Rows, each with the band of its hidden value:
[  53  339   -3  209  230 -103 -106   44  147 -257 -163  165 -458  166
   47  -99  395  198   29   48   77 -337   97 -304 -160 -237 -145 -131
 -267    2 -418 -180  205   95   54  -41 -432  189  425  175  179 -183
 -270 -101  -86 -341   40   66] : Mul
[  -6 -224  135  -88  230   17  386 -189 -154  206  104 -186  -32  264
   40 -135 -108   94  281 -228  109   64 -470  -78 -431  172  165 -166
  117  261   47  -67  106  -73   21 -164  114  -36  -67 -153   91  340
   38   -3  166 -217  -68    5] : Tulis
[-102  -15 -328    6 -322  226 -336 -227    3 -227  -18  -72  -80 -204
  129 -313  165 -195  -30 -141  -55  -20  102  357   28  -97  378   47
   88  137  200   12  184    2   35  -51   67  239  -64 -242 -157 -120
  -94 -218   22  261 -250 -174] : Mul
[ 102  173  -83  108 -295   -9 -295  -17  112   35   31  322 -255 -359
    9 -489  -73  -32 -175   23 -131 -188 -155  410   16 -413  248  158
   83   81 -149 -173  478  261   68   44  -57   -5  -32 -246   21 -298
 -200  183   33  143 -175  312] : Butat
[ 243  171  -14  103   89 -224  167    3   71  -46  -31 -181   36  148
  -51  -11  232  213    9  -37    7 -278  -36 -687 -100  139   88  -62
  212  -34  -73  -78 -314 -273  125 -167 -115   96  188  246   47   78
  -22 -521   40  -65   90 -313] : Butat
[ -77 -232  -93  -45  257   29 -148  -44  101 -267  213   77 -220  -51
  -20  -13 -212 -144  221 -102   69   51  -20  236  -95  226  158   95
 -253  179 -141 -133  -29  -24   58  -82  133  -35 -197  -52 -166   60
 -107   15  355  389 -279  -75] : suvad
[ 169  299   18  186 -109  -77  -22 -151   65  -58 -133   32 -550 -266
  -27 -343 -136 -163 -103  154 -139  -92   -5   99   -8 -266  -93  114
 -121  186 -174 -262  102   68 -122  249 -121 -151   95   35   35 -282
  -27   91   59   48    7  180] : Butat
[ -20  302   14   93  140  116  113 -199 -137  -60  -23 -139  -44   49
  119 -181  229   77  145  -41 -108 -155  -23 -135 -180  -52  266 -263
   44  121   46  -84   13 -184  374 -167  171  241  199 -318  137 -117
   24 -337  145 -239   89 -165] : nafa
[   4  360 -113  182  184  -83  -80   -9   89 -168 -135   98 -373  156
  -18 -163  390  174  -42   86  108 -302  105 -193 -222 -157 -140 -115
 -260  -17 -349 -199  240  122  -42  -57 -449  145  350  168  118 -198
 -237 -114   -2 -371  -32  135] : seg
[ -43    1 -322   11 -343  182 -206 -400   43 -178  -26  -91 -182 -173
  108 -347  145 -273  -51   -3  -90  -31  163  373  -38  -50  360   78
  175  277  144  -23  140   16  -35  -13   64  200  -25 -225 -226  -94
   87 -128   29  329 -258 -257] : Tulis
[-106 -262 -160 -104  200   30 -135 -113  160 -186  147  143 -196  -38
  -15  -95 -182  -52  202  -81  170   66  -76  233 -115  186  156   56
 -256  226 -158 -154  169   79  -56 -101   39  -46 -192  -18 -192  144
  -86   52  325  316 -325  -44] : seg
[ -31  166   -9   43  -29   80    9 -216 -106  -24   31 -139   -8    0
   91 -245  224   -4   82  -18  -41 -158 -130  -55 -224 -124  274 -210
  105  131   97  -18   48 -108  322 -127  132  305   92 -267  114 -114
   47 -254   41 -234   72 -108] : nafa
[  84  113  162 -128  -35 -186 -202  145  323 -222  355 -159  -51 -372
   57  199 -164 -289   95  278  241   42 -291 -202  110  131  -22  187
 -558  181  184   51 -354  -75  103  238  157 -146 -208  113  -42   33
  211  279   30  199  132 -161] : Butat
[  -6  582  117  180  184   87 -206  256   13  -97  137  259 -222  -37
  118 -197  398  205   13  -29  -32 -324 -110   89 -155 -398  162 -162
 -264  -23 -186 -134  336  174  369  -67  -79  153  368 -423  337 -300
 -369   95  -45 -393   47  259] : kasis
[ -38 -153  -65  -63  335   91  423 -260 -151   90  138 -195 -150  424
    9  -85   76   82  249 -219  166   44 -174   75 -544  307  169 -153
   92  317  -22 -145    1  -61 -131 -196   46  -31   34 -177  -43  349
   19  -69  226 -116 -233 -121] : suvad
[  70  417    0  118 -146   64 -254   80   81   26  192  289 -326 -350
  -66 -410    8  -49 -210   44 -193 -176 -118  422   -7 -353  247  134
   14  137  -93 -238  297  257   95  138   16  -85  106 -365  102 -337
 -241  213   21  194 -157  275] : nafa
[   6  255 -112  121 -231  115 -298   33  -59  -38   90  194 -259 -325
  -27 -412  -41  -56 -219  -95 -200 -141  -96  521  -12 -357  297  134
  115    8  -10 -210  308  170  123   73   22   48  -35 -342   63 -432
 -303   45   45  175 -182  320] : seg
[ 181  276  102   71   94 -197   49  114   66  -85   45 -189   94    6
  -47   40  216  201   12   -9   16 -264 -155 -745  -20   34   90 -129
   68  -72   35  -49 -381 -298  306  -85   -6  165  170  189  171  -33
  -43 -524  -19 -139  241 -273] : Tulis
[  54  193 -215   80 -104 -158  -56 -269  105   36 -196  160 -405 -266
 -193 -461 -169   41 -210  254   92 -130  -31   83 -111 -268 -118    7
 -143  106 -287 -395  279  154 -179  136 -249  -26  -61  230  -58 -349
   -8 -107  213  -82  -58  312] : kasis
[ 102  270  -80  131   38   23  -14  -58   40  -11 -243  173 -574 -236
  -90 -458 -144  141  -55  -79   39  -10  -62   48  -11 -388 -121  -73
 -226  180 -219 -434  238  109 -262  237 -148 -202  121   49  107 -163
 -291 -174  113  -73  -44  266] : seg
[  77  247  -70  115 -362   99 -339   79   29  -13   86  184 -213 -370
   78 -423   14 -106 -188  -87 -172 -134 -156  478   57 -397  301  190
   81   48   49  -92  385  213   66   96   -1  -14   -9 -362   61 -300
 -270  187  -67  158 -171  272] : Butat
[ 128 -186  225 -154  -67 -190  119   22  100  -28  383 -331 -108  130
   -7  170   52 -158   52  -11  302  -30 -515 -274 -362  103   33   77
   53  252  230   88 -470  -82  -44  168   11   70 -109  157   80  236
  153  178 -306  -15  116 -192] : Tulis
[  78  189  -19  169 -141  -24  -33 -117 -122  -35 -313  -65 -355 -324
    6 -365 -293  -30  -75  -44 -152  -10 -134   31   86 -305  -62   19
  -93  -28  -40 -260  203  -70   -8  164  -65  -62  -74   70  100 -378
 -147 -192  148 -106   85  318] : Sed
[  84 -141  176 -206 -105 -257   33  147  125   21  398 -309  180   45
  -12  223   46  -24    0   31  386  -70 -619 -392 -276  139   66   70
  -34   58  285  131 -364  -88   75   61  -18  107 -217  215   89  177
  133  116 -238 -133  156  -97] : Tulis
[ 113    8  137 -166  -12 -113  187  127   84   -2  339 -401   71  159
   70  244  176   -4   73  -77  353   10 -457 -377 -272  227   70   35
  -69  175  345   97 -414 -131  -93   86    0  -45  -26   84   75  342
   95   77 -241 -109   86 -256] : Sed
[ 149  338  -46   40   45 -135   64   76  117  -49  -15 -189  157   41
   23    4  351  253   13    5  125 -228  -79 -689  -16   86   97 -135
  -31  -36   72  -29 -197 -218  134 -133 -103   96  222  154   89   95
  -29 -477   -9 -210  133 -306] : Sed
[ 148  192 -164  161 -125  -83  149 -263  -60  133 -355  -10 -363 -206
  -68 -496 -240   56 -115   41  -66  -35  -56   36  -46 -205  -92   23
  -13   75 -167 -347  320   22 -254   92 -191 -198  -23  128  -24 -208
  -56 -177  249 -130  -58  301] : nov
[ 120  -53  160  -92  121 -172   34  195  167  -99  436 -226 -134  209
  -89  203  221  -66   55  -65  284  -94 -341 -353 -323  203   -7   81
  -61  195   95   40 -488  -41 -108  105 -101  -16   60  199   81  299
  -53   84 -235   51   -6 -230] : nafa
[ -58   66  111 -107  154   -4 -143   99  114 -295  113 -193 -151 -343
   85  139 -289 -148  229   26  225  193 -248 -170  147   61  -65  -19
 -674  132  196  -91 -269 -191  110  222  233 -115 -222   69   36  -23
   20  -41  181   66  156  -72] : nafa
[   0   -6 -171   62 -195  183 -273 -177   31 -310  -40  -38 -220 -191
  157 -232   95 -179   64 -173 -134  -45  123  197   83 -137  341   30
   94  178  104  -25   11  -97  140   -6  149  216   16 -226  -88 -110
 -105 -259    4  334 -143 -270] : Tulis
[  22  232 -179  137 -140  -17   -8 -240  -64   23 -249  -33 -367 -220
 -102 -420 -138  -39 -178   69 -105  -49   -9  125  -37 -176  -50   43
  -31   57 -100 -302  269   55 -177  124 -202  -68   -1  108  -15 -327
  -86 -147  171  -42  -81  268] : Mul
[ -25  -78   10 -199   24 -178 -238   57  294 -248  224  -55  -91 -360
  -11  107 -257 -133  110  219  457   86 -316 -147   22   11  -87   39
 -651  151   84  -83 -239  -49   49  210  111  -13 -352  239  -69  -23
  135   73  121   63  120  -32] : suvad
[  89  249 -218  -35  -63   35   28 -150  121 -188 -209 -109 -155 -263
   68 -119  -45  161    3  -26  159   43   55 -276  181  -66  108  -96
 -181  151  130 -268 -145 -214  -62  109   83  -31    8   76  -84  -41
   21 -501  123  126   52 -287] : Mul
[ -40 -322 -103  -65 -262 -181  -30  -97  -48 -151  113 -299 -123  269
  156  160  103 -180  -95    7  348 -111 -344  218 -467   65  -24  237
   14  -87   90  139   97   96 -143  -24 -406  279 -272  239  -80 -126
   57  404 -261 -262  -90  238] : nov
[ 272  405    1   76   38 -199  158   18  158  -30   14 -155   56   31
   27  -17  329  225   -5  105  100 -283  -32 -680  -57   33   99 -108
   35   46    3  -79 -307 -231  150  -88  -47   55  259  106   74   70
   80 -418  -13 -167  179 -353] : nov
[   4  570  158  203  181  156  -57  177 -166 -108   81   71 -247  -38
  158 -156  258  137   40 -121 -150 -230 -104  130 -148 -350  200 -170
 -149  -26  -42 -157  161    1  420  -24   83  140  301 -502  347 -367
 -312  -20    1 -350  113  221] : kasis
[ -18  156   15   60  -63   53  -43  -65 -146   34   -5 -159  222  -36
   98 -239  216  104   80 -135  -99 -187 -232 -226 -110 -103  326 -213
  171  -48  161   57  111 -175  429 -236  129  310   59 -233  177  -96
  -70 -397   61 -289  105  -65] : Tulis
[ -57  -89  129  -41  380  107  351 -196 -116   41  137 -175 -210  318
   86  -45   16   -1  346 -181   72   73 -255   12 -422  236  124 -167
  -71  348  -16  -83   51  -54    4 -125  108  -59   89 -233   68  326
   27   85  182 -145 -118  -98] : Mul
[ 129  -81  148 -179  -14 -235  181    0  173  -20  382 -316  -14  154
    4  250   93  -86   35  115  358  -59 -432 -341 -340  243   35   93
  -31  229  190   67 -432  -78  -52   92  -38   21  -89  191   -2  255
  251  200 -207  -20   84 -247] : Sed
[ 109  198 -113  137  -11  -79  105 -268  -29   74 -218   94 -547 -214
 -194 -491 -267   25 -145   93  -47  -54  -40  124 -136 -272 -110  -12
  -30  179 -260 -461  167   72 -214  195 -133 -142   -5  117    9 -300
  -75 -157  232  -23  -51  304] : kasis
[ 287  347    5   89  124 -215  244    0  128   -6   39 -188   47  110
  -25    6  281  208   24   73   48 -267   -6 -699  -98  167   91  -80
   99   59  -37  -97 -372 -266  110 -127  -42   -9  255  140   40  135
   84 -440   68  -88  120 -384] : nov
[ -22 -223   32 -126  234  -20  277 -149  -74   69  267 -136  -49  282
   -9  -10  -26   61  193 -141  218   -5 -350   37 -488  219  203  -91
   89  237   17  -92  -72  -49   42 -154  102   57 -120 -127   -5  237
   54   22  147  -74 -128  -57] : kasis
[ 209 -135  163 -115  -43 -299   68  109  222 -104  451 -270  -36  174
   13  282  153 -151   28   91  321 -150 -373 -331 -330  225   39  194
   13  164  117  134 -517  -75  -20   67  -76   45  -81  219  -17  244
  176  239 -257   67   53 -263] : nov
[ -30  278   30  109  190  216  -43  471 -309   83  328  -56    6 -135
 -101 -101 -226   50  -58 -500 -312   85 -266  427   17  185  303  226
   13 -188  204 -199   81  -23   47  -40  170 -411  -96 -437  144 -130
 -609    8  332  281 -328  399] : kasis
[ -35   88  101 -130  162  -41 -264  313  213 -312  206  -89  -22 -346
   71  212 -193  -24  197  -39  288  128 -291 -271  220   73  -16   21
 -693   34  185  -52 -253 -148  135  164  175 -128 -194   99   58   42
 -124  -54  124  113  115  -87] : nafa
[  30  -70  149  -63  271   89  383 -152  -66  106  193 -179 -184  321
  113  -51   73   15  302 -196  109   59 -321   -2 -433  201  167 -117
   24  396   47  -48   23  -19  -70  -87  103 -114  116 -269   71  422
   45  163   59 -118 -124 -146] : Sed
[ 124   96 -216  -71 -243  -84  -32 -218  174 -120 -274  -95  -39 -370
  110 -204 -142  129    5   80  256   19  -90 -319  186 -178   80  -89
 -192  113  128 -186  -20 -191  -18   86   67   45 -161  172 -107  -58
  147 -445  110  -12  138 -197] : Butat
[ 158  352  -30  149 -272    0 -169  -21   58   74  142  178 -255 -337
   -6 -429  -25 -145 -211  100 -231 -188  -91  422  -22 -286  258  215
  122  125  -57 -160  276  196   65   93   20 -108   38 -344   18 -307
  -96  246   49  188 -155  236] : nov
[-172 -362 -130  -68  144   76 -265  -11   -1 -257   68   39  -70 -113
   44  -80 -268  -75  242 -249   95  100 -157  225  -22  114  178   28
 -261   20  -33  -68  166  -50  121 -142  112   79 -326  -23 -107    5
 -224 -121  339  217 -235   69] : seg
[ -41   -1  154 -177   19 -160 -249  147  227 -313  164 -154   38 -428
  131  258 -321 -126  175  178  330  101 -394 -290  196   26  -41   35
 -690   16  211   17 -240 -180  290  178  199   30 -359  183   26 -114
  147   68   99   10  271  -45] : Tulis
[ -22   29   98 -204   17 -144 -146   73  264 -194  197 -153   13 -381
   74  177 -280 -125  146  210  361  136 -377 -247  125  102  -44   49
 -647  143  206  -24 -199 -103  100  195  161  -99 -305  166  -31   32
  197  129  118   50  169  -84] : Tulis
[ -42 -115   80 -103  250   15  328 -175  -87  139  242 -169  -27  278
   12  -35   -3   31  209 -104  117   17 -357   15 -449  281  196  -90
   66  268   40  -61   43  -20   30 -164   83  -25  -31 -181   21  278
   91  112  167 -105 -137  -51] : Mul
[ 188  192  -82  -69 -131 -139   68 -277  261 -186 -178  -53 -224 -346
  124  -90 -159   65   36  250  246  -20  -41 -333  131 -177   45  -81
 -240  263   31 -241 -196 -193   59  178  138   35  -75  131 -100  -96
  311 -272   74   66  221 -301] : Butat
[  17   63   71 -109  215 -133 -206  277  259 -184  260    2  -57 -288
  -92   95 -197   -1  139   30  274   62 -276 -292  111  128  -62   47
 -591   78   25 -127 -236  -66   26  132   86 -208 -167  193   20  102
 -123  -49  206  154   23  -38] : seg
[  67  234 -232  106 -105 -118  -45 -214   64    3 -132  107 -415 -226
 -200 -394 -137   -2 -253  189    5 -124   36  157  -95 -173  -66   95
  -55   80 -232 -386  189  130 -212  140 -245  -76  -33  182  -85 -359
  -60  -91  197   58 -130  269] : kasis
